
[[-424  -45  -21  -96    1 -203   10  -21   49  -70   -5  -96  -14   58
    -6  -73   17   31  -10 -101   67  -20]
 [ 526  125 -126   -7  -23  -63 -100  -25   99  -59 -179  115  257  119
   192  -84   66  -29   75 -235  269   42]
 [-253   60 -129 -108  -85   19 -210   67 -203   46   17  -40  -62   71
   143  -30   32  110  -51    7  -28   20]
 [ 190  -59  -34  142    9   -1  107   80   24   55  122  -78   40 -154
    45   94  221   -5   51  -24 -142  110]
 [-268   21  -13 -147  -15 -108  -69  -57  -53  -81  -99  -85 -311  116
     1  -84   96   91   48  162 -144  -63]
 [ 395  120  -51   -9   25   46 -161  -14 -139  -55  -98    2   10 -212
   228  -28   55   22   54 -234  -38  -68]
 [  44    0  -96 -208 -135 -130 -332    2   52  -81 -133   43  117  252
   301  -12  134   81  -20  -62  134   86]
 [ 406  130 -147  145   25  172   11   67 -166  121  -15   51 -117  -58
   -13  -35  174  -28   85   82  -88  -29]
 [ 410  317  -28 -134   63   30  -87  -87 -216 -229 -333   76 -235 -324
   268 -219 -101  -39  189  -98  -58 -215]
 [-204   23 -142  -23  -39  -36 -170   60 -152   97  -11   56   79  192
    72  -83  -27   55 -103  -81   84  -72]
 [ 456  208   38   21  -14   96  -53  -51 -199  -52  -94 -110    4 -163
   188  -18  -71  273   59 -225 -140   36]
 [-142  -12  -17   27   19 -120  160   18  118  -45    1 -104   78  -19
  -107  -76  108    8   75 -142  182   26]
 [-458 -251 -143  153   23 -135   14   68   40  258  240  -30   30  350
  -214   64  187  -23 -179   68  -78  -19]
 [-473 -212  220  -45  -76 -176   40  153  -36 -122  -33  -89   82 -125
    32  -89  122  184   -6  -46   50 -139]
 [ 309   30 -106  148  115  -15   40  -80   21   79   60  -70   -8  -30
   -39   42  104  -35    8 -192 -104    1]
 [ 315  188 -170   53   28  149 -219  -47 -301  136  -31   16 -100   57
   114  -27  -47  114  -63 -121 -160  -81]
 [-244  -52 -108   26  -23 -128   -5  104  -28   64  -47  145  147  214
     4 -143   13  -55  -60   11  168 -116]
 [-470 -160 -123 -111 -107 -297  -90   72  146   -1   82   44  211  295
   214   36   39  -36 -116   33   38  156]
 [   9   54  -33   30  -53 -119  128   37   17  -22   -1   -9  176   50
   139  -28  -81   97   10  -53  -20  138]
 [ 331   83 -169  153   55   80  -83   -8 -144  174  -31   91   -7  176
   -48  -57   54   10  -40  -56  -28 -112]
 [-554 -128 -172  -48  -84 -136 -102  135   -3  119  114   36  107  277
    16  -22  109  -38 -119   70  119   37]
 [ 152   14 -193   10  -14 -107  -39   -2  153   36   38   23  161  153
   105   35  135 -103    9 -107  111  155]
 [-487 -171   44  -44 -120 -218   75  116   62  -17   88  -68  105  150
    87   25   68  136  -59  121  -83  130]
 [ 538  139  -60  179   51  190   28   60 -197   84  -97   44  -62 -132
   -50  -92  144   42  103  -55  -12 -138]
 [ -16  -51  -25   12  -56 -197   -5   19   38    5  -54   95  158  261
   168  -34  -42   74  -69   43  -79   29]
 [ 514  135  -84  217  107   59  213  -49   37   52   28  -95   67 -154
  -103   -5   86  -12  116 -250   29   63]
 [ 490  148 -224  113   77   17   13   19    8   26  -13  109  177 -168
   174  -22   50 -229   73 -237  106   32]
 [-362    4 -185  109   39 -179  237  -19   51  134  212  -54   46  183
   -46   40 -135  -50  -91   33 -174  170]
 [ 104   42 -126  139   87  -20  174  -54   19   98  107  -89 -190   24
  -125   41  118  -51   52   79 -236   70]
 [-202 -167  166   50  -49 -118  107  149  -25  -65  -14  -48   76 -139
    29  -51  148  127   24   -2  -33  -92]
 [ 138 -140  -39  108  -23 -207   15   20  115   75  -27  148  170  356
    96    7   70   13  -90   97 -117    0]
 [ 446  192   18  -22   30   46   23  -40  -15 -147 -222  -60  -21 -190
     4 -154  123   62  206 -234  222  -78]
 [ 175  -29   84   -9  -66   -5 -110   51 -123  -42  -46  -55  -30  -79
   196   31  129  203   13   -8 -201  -10]
 [-506   -8   15  -86  -26 -139  176   11   24  -68    2 -156 -239   66
  -142  -92   84   92   82  190  -65   32]
 [-346 -210 -106  166  -20 -211  214   53  164  187  271  -65   99  324
   -93  140  105   14 -125  171 -225  222]
 [ 230   11  -16  122   83  -40   94  -46   39   19  -43  -50  -21   24
  -122  -52  122   30   55 -127   10  -78]
 [ 576  310   91 -139   14  132 -133 -114 -200 -236 -409  -52 -309 -193
    83 -235   71  204  247 -101   47 -218]
 [ 576  204 -181  174   83  187  -58  -74 -192  168    8  -25 -107   19
   -24   12   45   68   17 -126 -158  -13]
 [ -70  -59    4  -91 -124 -154 -101   65   64  -65  -62    7  183  178
   196  -19   90  136  -16  -33   89   92]
 [-388 -148 -130  -30  -46  -95 -225   80 -111  130   80   50  -70  237
    65   15  140   -1 -146  120 -125  -81]
 [   4   70  -19  -50   23  -91 -107 -115  -88  -15 -127  -34 -125  205
    21  -93  -47  158  -36  -57  -97 -112]
 [ 266  -42  -54  163   35   95  -44   36  -57  144    1  -33  -57  104
  -188  -20  300   72   16  -35   28 -110]
 [  63   63  -71   30   11  142 -243  -29 -258  134   44 -151 -103   38
   -40   11   93  230  -78 -208  -74  -82]
 [-218 -125   83   87  -14  -70  171  142   -5  -15  101 -128   61 -225
   -31    7  174   65   48  -61  -24   16]
 [ 257  270    1  -73   29   -9  146  -39  -38 -205 -276   -4 -127 -191
    22 -246  -16    7  249  -64  167  -89]
 [-469 -129  -19 -144 -113  -76 -254   99  -55   21   -6  -83   46  218
   -12  -63  206  172  -70  -72  221  -54]
 [-200  -75  -48   60  -13 -139   81   32   30   53  144  -92  124   47
    63   64   11   66  -66  -85 -111  126]
 [ 547   74 -108  118   25  -92   85  -25  156   13 -149  156  214  221
    39  -89   73  -68   73  -75  163   12]
 [ 466  -60 -157  191    7   91  -71   72   55  196    3   80   74  260
  -145   12  393  -36   24   18  143  -25]
 [ 144  -55 -105   89   25  -60   26   -9  128   68   62  -63   54  121
   -74   42  231  -12   20  -87   48   78]
 [ 601  233    0   -1   24   69 -115  -57 -183 -105 -222   32   45 -194
   256 -103  -83  119   84 -276  -16  -97]
 [ 493  216 -199   82  108   61  -74 -163 -102   77   24  -64 -108  -31
   103   57  -42    2    8 -203 -228   61]
 [ -93   73  -84   40   90 -106  186    6  -10  -59   20  -20  -45 -247
    47  -76  -35 -158   80  -86  -61  -25]
 [-537 -142  -37  -39  -12 -169  -28  -10   53   46  194 -237   15   89
   -59   78   95  119  -98 -151  -40  105]
 [ 370  135  -35  123  118   31  247  -22  -19  -55 -107    4 -267 -232
   -95 -107  150 -129  217  106 -141 -104]
 [ 117  218  -43 -127   57   26  -91  -94 -182 -147 -126 -107 -271 -294
   163  -86  -26   30  117 -134 -137  -80]
 [ 667   85  -64  188   85   17   61   -4  -21   17  -78  106  130 -153
   131  -22   63  -85   69 -182  -60  -61]
 [ 280  114   39  -70   41  -27    6   13  -33 -211 -279   49 -112 -268
    73 -208  156  -74  217  -85  161 -214]
 [-561 -130 -140   40  -10 -114  -75   26  -70  202  212  -93   -1  307
   -91   51   24   95 -201   -1 -112   28]
 [  50 -239  -53  281   57 -179  236   90  179  156  186   53  204  108
   -62  103  182 -119  -63   39 -148   52]
 [-118  -25   82  -72    7 -110   -1  -15    2 -121 -165  -55 -142   23
   -76 -150  150   91   86   -7   73 -171]
 [-497 -257  116   80  -54 -219  208  168   44    1  140  -59  120  -41
    19   25   93   70  -54   87 -147   21]
 [ 762  147 -184  128   25   12   -1  -67   82   64  -66   98  107  164
   144   39   95  -40   61  -55  -62  138]
 [-202  -31 -113   -5  -61  -13 -140   86 -102  113    2   26   30  247
   -28  -70  115   83  -73   20  100  -55]
 [ 151 -109   17  233   31   -5  294  162   60   45  139  -51   68 -274
   -59   54  270  -78  108   26  -95   58]
 [-532 -107  -89   42  -12 -142  177   31   93   96  264 -230  -21   92
  -140   94  108   52  -44   16  -91  214]
 [-234   24 -127  -47  -66  -20 -141   86 -127   69   -3   23   63  147
    56  -80   37   63  -58  -48  122  -28]
 [-485 -169  -25   65  -11 -222  172  123   79   24  195  -56  234  -78
    63   37    3  -47  -76 -118  -10   92]
 [-246 -122   -3   -9  -74 -129   26  116   62  -17   94  -77  143  -26
   101   41  155   46   -6  -50   28  111]
 [ 212  104 -112  150   38   97   43   62 -168  117    3   30   27  -42
   -34  -66   34   19   16  -90   10  -63]
 [-207  -58   59 -149  -16 -128 -138   -9  -28 -135 -133  -67 -169  -15
    46 -101  170   70   50  -10   10 -152]
 [-236  -64    7  -43  -52 -123  -13   73  -14  -45   47  -77   90  -67
   134    7   56   75  -17 -103  -10   48]]

[ 137  124  440  252  271  341  320 -188 -251  178 -187  168  142  181
  160  475   20  -77   96  246  315  114 -238 -204  -81  -50 -148  290
 -104  119 -470  111]	3
[-122   69  115  132   69  -92  226   -1  -94  118   -1   48 -101  145
  -59  255  137  -35   98  -64  118   12  -84  -65  -39  -95 -112  249
  -33  102 -169  195]	22
[  58  113  -69  156  -18 -170  176   98   -7  118   28   36 -186   67
  120  -14   38  -81  -24  -51 -113  115  132  -61  -46  -45 -149  198
  149   87  -60   39]	32
[  75  -36  149   51  244  303  296 -118 -157   83  -75   12  102  -54
 -154  324  -19    0  237  183  295 -100 -180 -307  -63  -17   44  139
 -173   63 -290  -15]	9
[  92  -57   67   72  213   52  218  -64  -22   50   38 -110  -71  -27
 -207  100  -75   57  165   67  166   53   70 -145 -168  -64  -51   80
 -181 -120 -211   51]	45
[-110   71  -28   46  -74  -86  -59   90  200   39   20  -16 -120   57
 -115  -91   85  -38   -8  -95  -82  -28  -65  114   42   17  -81   73
 -198  120  -91  217]	34
[  68  240 -194  -57  162   10 -226  247  -68 -331   81  -97   36  -88
   32 -310  364  146 -217   64 -401    3  151  -85  228  240  158 -250
 -181  256   98  -82]	21
[ -42   62  -77  111   83  -18  180   10   -4   43  158   24    4   88
   34  -59  -35  166   22  -61  -28  160  194   21  -11   68  -18   48
  -14 -157   20   12]	5
[-211 -102 -281  -73  -73   91  224  -93  222  160   77  124 -122  -45
  -83  141  -29  -42  239    8  -10 -154  144  -34  -14   13  -41  153
   22 -219   82 -176]	7
[  15  311 -235  -82  102 -156   91  263 -181  -73   87 -117 -179  -70
  -78 -199  278  210   44 -113 -123   78  155  -82  216   46   64 -127
  -91    6  -97   21]	6
[ -40    5   80   70   34   27  -88  -17  238  -30  121  -49   34  115
  -78 -190 -101  132  -44  -56  -24  160   80  232  -39   91  -58  -40
 -290 -164  -56  195]	14
[ 294   15 -125    1   61  -83   16  175   82  -32   31 -226 -180 -193
 -174 -313 -120    1   35    6  -74   56  119 -133  -74    3    0  -69
 -128   50 -145    9]	48
[-185 -167  318 -139  -43   24   13  -51   47  -42  -12   24   66  157
 -120  225   15 -132  176  -77  292  -97 -271   51  -41  -73    9  167
  -58   27  -64  244]	33
[-173  151  150   52  175   -1  126    2 -104   35    1  -38  -53  124
 -243  207  243  141  137  -57  175    0 -149   -4   58  -54  -44   72
 -356   30 -297  295]	62
[  33   -8   30 -147  -53  -88  -35   89  104  -71   57  -52 -103   42
   27 -158  -19  -39   51  -68  -11   94  110   92   -6    0  -37   -4
   24 -138    3   53]	60
[  26  -23  128  -82   43 -101  196   76 -189  -53  143  -38   40  101
   57  -25  -93   93  126 -142  211  176   75  -37  -21  -27   68   50
  191 -167   27   76]	57
[ 274  111 -102  139   71  -60    6  126  -35 -102   -6   53  -98   -5
  388 -124  121 -194 -241  176 -410  126  301 -188  -58   88 -104  104
  294  242  102 -235]	13
[ -48   78   27  159   93  -46  195   -6  -19   89  116   15  -27  130
  -11   24  -19  134   34  -72   47  169  110   30  -43   10  -72  112
  -68 -106  -89  128]	56
[  -9  -29 -336  -92   -9   45   86   50  194   29   62  -31 -156 -171
 -126 -100    4   -5  130   43 -141 -116  184 -100   13   60   13   -6
  -65  -90   42 -186]	63
[ -65  -16 -263  -74   34   21  198   60   45   47  121  -41  -78 -121
 -185  -53  -22  115  195  -52   18  -73  109 -115   49   46   88   -2
  -62 -117   19  -91]	20
[-175  -65  313   89  160  129   -2 -121   73  -45   71  -32  182  191
 -229  141    5  133   58  -27  223   33 -190  120  -56   36    7   55
 -406  -23 -158  337]	51
[ -84  183  -88  -68   33 -100    7  150   15  -25   68  -96 -141   14
 -168 -141  166  157   68 -130  -19   44   32   75  136   17    5  -71
 -235  -46 -136  171]	47
[ 132  276 -163   29   24 -158   15  277 -122  -63   26  -68 -148  -58
   72 -232  203   38  -92  -63 -222   75   87 -112  158   67   17  -36
   25  239  -70   25]	38
[ 145   66  -46 -153  -22  -30 -313  239  112 -292  -25 -106  -42  -95
   57 -309  199 -142 -167   59 -311  -65   16  -41  109  131   66 -127
  -60  305   69  -23]	40
[ -79   17  -90 -213 -125  -88   92  186 -134 -115  163   48   89   34
  145 -142    3   59   82 -190   32   32   39  -32  172   93  199  -12
  317  -29  245  -52]	8
[  99   73 -145  153   26   18    5   54   71  -56   41  132  -15   37
  337  -70  103 -136 -209  140 -388   66  253  -94  -17  139  -76  120
  205  185  168 -214]	64
[ -43  -54  232   49   81   36    4  -87  171   18   43  -49   -6  150
 -128   19  -81   34   65  -12  142  119   -9  159 -119  -24 -120   70
 -279 -172 -177  245]	35
[ -96 -163  340  -95    8   20  115  -49  -79  -43   25   43  124  178
   -2  225  -54 -100  160  -62  317    5 -192  -18  -76  -72   28  184
   96  -10  -28  186]	54
[-326  -85  109   -8  -44   95  -19  -63  204   18   87   50  126  139
 -231   90    7   70  110 -121  153 -113 -232  168   54   58   48   83
 -303    6  -17  273]	27
[ -18  -30  105  113  -19   66 -152   -3  293  -42  116  -22  116  117
  -40 -242 -162   88 -110  -52  -57  131   -7  238  -31  140  -25  -25
 -274  -28  -12  221]	25
[   3 -192   56  153  104  160   86 -198  331  111   55  -29  -17   24
 -203   53 -227  -15   92  109   71   17   72   50 -243    5 -135  123
 -305 -179 -129   67]	42
[  61  184  354  220  307  310  294 -213 -181  192 -193  146    7  182
   78  500  150  -45  119  261  241   96 -133 -140  -72  -80 -231  259
 -240    5 -527  113]	59
[-204  204   37   45  288   72  203  -68 -140   30   70  -22  -48  119
 -221  218  280  295  159   -9  125   71   57    4   73   -5  -41   -5
 -400 -208 -269  164]	1
[  59 -108   10   42   67   84  115 -119  262  132    6  -49 -155  -13
 -155   29 -170  -46  154   89   75   47  133   27 -194  -56 -173  108
 -212 -253 -188   21]	41
[ -15    2  -17  -15  -85   83 -263   84  292 -138   61    9   91   27
   35 -277    1  -34 -154    3 -217  -13  -29  159   82  194   40  -64
 -179  146   90   77]	65
